Look-ups in named tables: a row name and a column name give one cell, copied from the table.

rud:
,zus,tumob,pep
mose,5.1,67.8,-74.0
lupokes,-21.1,16.5,-11.5
miti,-14.0,70.2,-23.5
boveb,-18.4,38.4,-21.8
moboma,-11.2,1.9,-5.7
san,7.6,54.5,-24.2
zef,-25.2,30.7,36.3
gok,-0.5,-15.1,6.4
sesopu,28.4,35.1,-18.3
mimedi,-19.7,-13.7,43.9
tobebav,16.7,-23.4,16.3
kigolad,53.0,10.4,-12.9
fas,-60.0,-33.7,83.6
gibal,22.4,-12.0,6.4

tumob of kigolad = 10.4
zus of zef = -25.2
pep of mimedi = 43.9
pep of boveb = -21.8
tumob of mose = 67.8
tumob of fas = -33.7
zus of miti = -14.0
tumob of gok = -15.1
zus of kigolad = 53.0
tumob of tobebav = -23.4
zus of boveb = -18.4
tumob of zef = 30.7
tumob of moboma = 1.9
tumob of san = 54.5
zus of moboma = -11.2

bofave =
|  | maseso | gek | ras | vutapo | sul | debu | toz |
|---|---|---|---|---|---|---|---|
| suditof | 57 | 60 | 65 | 54 | 55 | 70 | 29 |
| megapep | 68 | 59 | 79 | 74 | 37 | 81 | 57 |
| bot | 67 | 58 | 63 | 95 | 58 | 69 | 27 |
| nak | 71 | 60 | 81 | 58 | 53 | 65 | 33 |
| fisumi | 74 | 65 | 73 | 86 | 53 | 71 | 40 |
| lod | 65 | 64 | 61 | 31 | 73 | 67 | 55 |
| fomame | 69 | 66 | 67 | 62 | 70 | 75 | 55 |
| nusibu | 46 | 54 | 71 | 69 | 56 | 67 | 61 |
| teto | 71 | 62 | 59 | 68 | 51 | 75 | 43 |
| fitenab | 70 | 61 | 54 | 64 | 62 | 74 | 94 |
| vuvit | 53 | 68 | 71 | 58 | 47 | 50 | 10 |
| nudut | 50 | 65 | 57 | 58 | 63 | 54 | 27 |
| vod | 63 | 73 | 49 | 69 | 83 | 53 | 39 |

nudut, toz => 27
vuvit, gek => 68
nudut, gek => 65
bot, toz => 27
megapep, vutapo => 74
vod, maseso => 63
nusibu, ras => 71
lod, ras => 61
suditof, vutapo => 54
fitenab, vutapo => 64
fisumi, ras => 73
fitenab, toz => 94
nusibu, sul => 56
fisumi, sul => 53
bot, vutapo => 95
vuvit, maseso => 53
Row with the largest maseso: fisumi

dife:
|  | beger | parerip | sumeza | gevis | tek | rugona | tup | sapebop | dag |
|---|---|---|---|---|---|---|---|---|---|
| mufa | 85 | 75 | 51 | 91 | 125 | 155 | 193 | 82 | 114 |
| gimuzu | 221 | 205 | 197 | 185 | 153 | 131 | 68 | 166 | 156 |
| kar | 72 | 77 | 21 | 83 | 106 | 126 | 221 | 90 | 163 |
| zizem | 208 | 199 | 185 | 186 | 144 | 127 | 83 | 163 | 170 |
| fubon | 91 | 74 | 41 | 86 | 122 | 163 | 194 | 71 | 126 |
| gurisib | 208 | 200 | 184 | 187 | 145 | 127 | 83 | 165 | 171 |

What is the rugona of mufa in dife? 155
What is the beger of fubon in dife? 91
What is the rugona of zizem in dife? 127
What is the dag of zizem in dife? 170
What is the sapebop of gurisib in dife? 165
What is the tup of zizem in dife? 83
What is the dag of gimuzu in dife? 156
What is the tup of mufa in dife? 193
What is the dag of fubon in dife? 126
What is the sapebop of mufa in dife? 82
What is the sumeza of fubon in dife? 41
What is the rugona of gurisib in dife? 127
What is the dag of mufa in dife? 114
What is the gevis of gurisib in dife? 187
What is the tek of gurisib in dife? 145
What is the rugona of gimuzu in dife? 131
What is the sapebop of gimuzu in dife? 166
What is the parerip of mufa in dife? 75
What is the tup of gurisib in dife? 83

dav =
|  | zus | gon |
|---|---|---|
| gado | 99 | 228 |
| sog | 181 | 82 |
| tad | 76 | 109 |
| mur | 137 | 221 |
| favo | 227 | 127 |
| sano | 105 | 58 |
| vevi | 190 | 101 |
| rop | 206 | 98 |
| nibi | 209 | 157 |
| zof | 199 | 75 |
| mutilel | 158 | 222 |
| riv | 94 | 93 |

What is the gon of gado in dav?
228
What is the zus of sog in dav?
181
What is the zus of gado in dav?
99
What is the gon of rop in dav?
98
What is the gon of mur in dav?
221
What is the zus of mur in dav?
137
What is the gon of nibi in dav?
157
What is the gon of favo in dav?
127
What is the zus of zof in dav?
199
What is the zus of nibi in dav?
209
What is the zus of sano in dav?
105
What is the gon of sano in dav?
58
What is the zus of rop in dav?
206
What is the gon of tad in dav?
109
What is the gon of riv in dav?
93

Table vazasun
cols = bezeluf, sud, pado, mur, meleked, vof, gebo, gufurov
zon: [0.6, 0.6, 0.6, 0.4, 0.4, 0.5, 0.4, 0.7]
lobezor: [0.5, 0.5, 0.6, 0.4, 0.4, 0.5, 0.3, 0.5]
nid: [0.7, 0.6, 0.5, 0.6, 0.7, 0.9, 0.2, 0.3]
doduf: [0.5, 0.7, 0.5, 0.6, 0.7, 0.6, 0.4, 0.6]
popuf: [0.7, 0.7, 0.6, 0.7, 0.5, 0.4, 0.7, 0.4]
mumezet: [0.4, 0.7, 0.5, 0.8, 0.4, 0.5, 0.5, 0.5]
nov: [0.7, 0.6, 0.4, 0.7, 0.3, 0.6, 0.5, 0.6]
piraz: [0.6, 0.8, 0.8, 0.5, 0.3, 0.6, 0.5, 0.4]
sidelev: [0.6, 0.6, 0.9, 0.9, 0.6, 0.5, 0.7, 0.7]
vid: [0.6, 0.4, 0.6, 0.8, 0.7, 0.4, 0.6, 0.4]
famunu: [0.5, 0.5, 0.6, 0.6, 0.6, 0.4, 0.5, 0.5]
pite: [0.5, 0.5, 0.6, 0.7, 0.5, 0.3, 0.6, 0.6]
fip: [0.4, 0.4, 0.5, 0.5, 0.5, 0.7, 0.6, 0.4]
taso: [0.6, 0.6, 0.7, 0.5, 0.6, 0.4, 0.5, 0.4]

gebo of lobezor = 0.3
vof of zon = 0.5
vof of lobezor = 0.5
pado of nov = 0.4
bezeluf of taso = 0.6
gufurov of lobezor = 0.5
pado of zon = 0.6
bezeluf of pite = 0.5
meleked of sidelev = 0.6
pado of taso = 0.7
sud of piraz = 0.8
pado of vid = 0.6
gufurov of nov = 0.6
meleked of taso = 0.6
gufurov of taso = 0.4

maf =
|  | sizos | lub | sonuna | zov | mok | kuvo | fezabiz | lele | veb |
|---|---|---|---|---|---|---|---|---|---|
| dubirug | -5216 | -2938 | -4120 | -4125 | -2367 | -8189 | -1801 | -3805 | -1116 |
| febap | -6360 | -3390 | -5736 | -2953 | -2717 | 325 | 4756 | -7203 | -6187 |
| larig | -4375 | -3097 | -4586 | -2882 | 957 | -8944 | 1763 | -1623 | -3784 |
| zera | 1771 | -1034 | -3935 | -1196 | -906 | 8577 | -5605 | 4311 | -682 |
| bek | -5239 | -4633 | -3055 | -6503 | -8053 | -7878 | 1072 | -2698 | -3395 |
| vemo | -1229 | -5392 | -1475 | -2969 | -7071 | -5184 | -2053 | 1116 | -7092 |
| mubudek | -4082 | -3113 | -3915 | -3007 | -6686 | -4560 | -4949 | 6551 | 4647 |

larig, zov -> -2882
larig, sizos -> -4375
larig, fezabiz -> 1763
bek, mok -> -8053
mubudek, sonuna -> -3915
zera, kuvo -> 8577
mubudek, lub -> -3113
febap, lele -> -7203

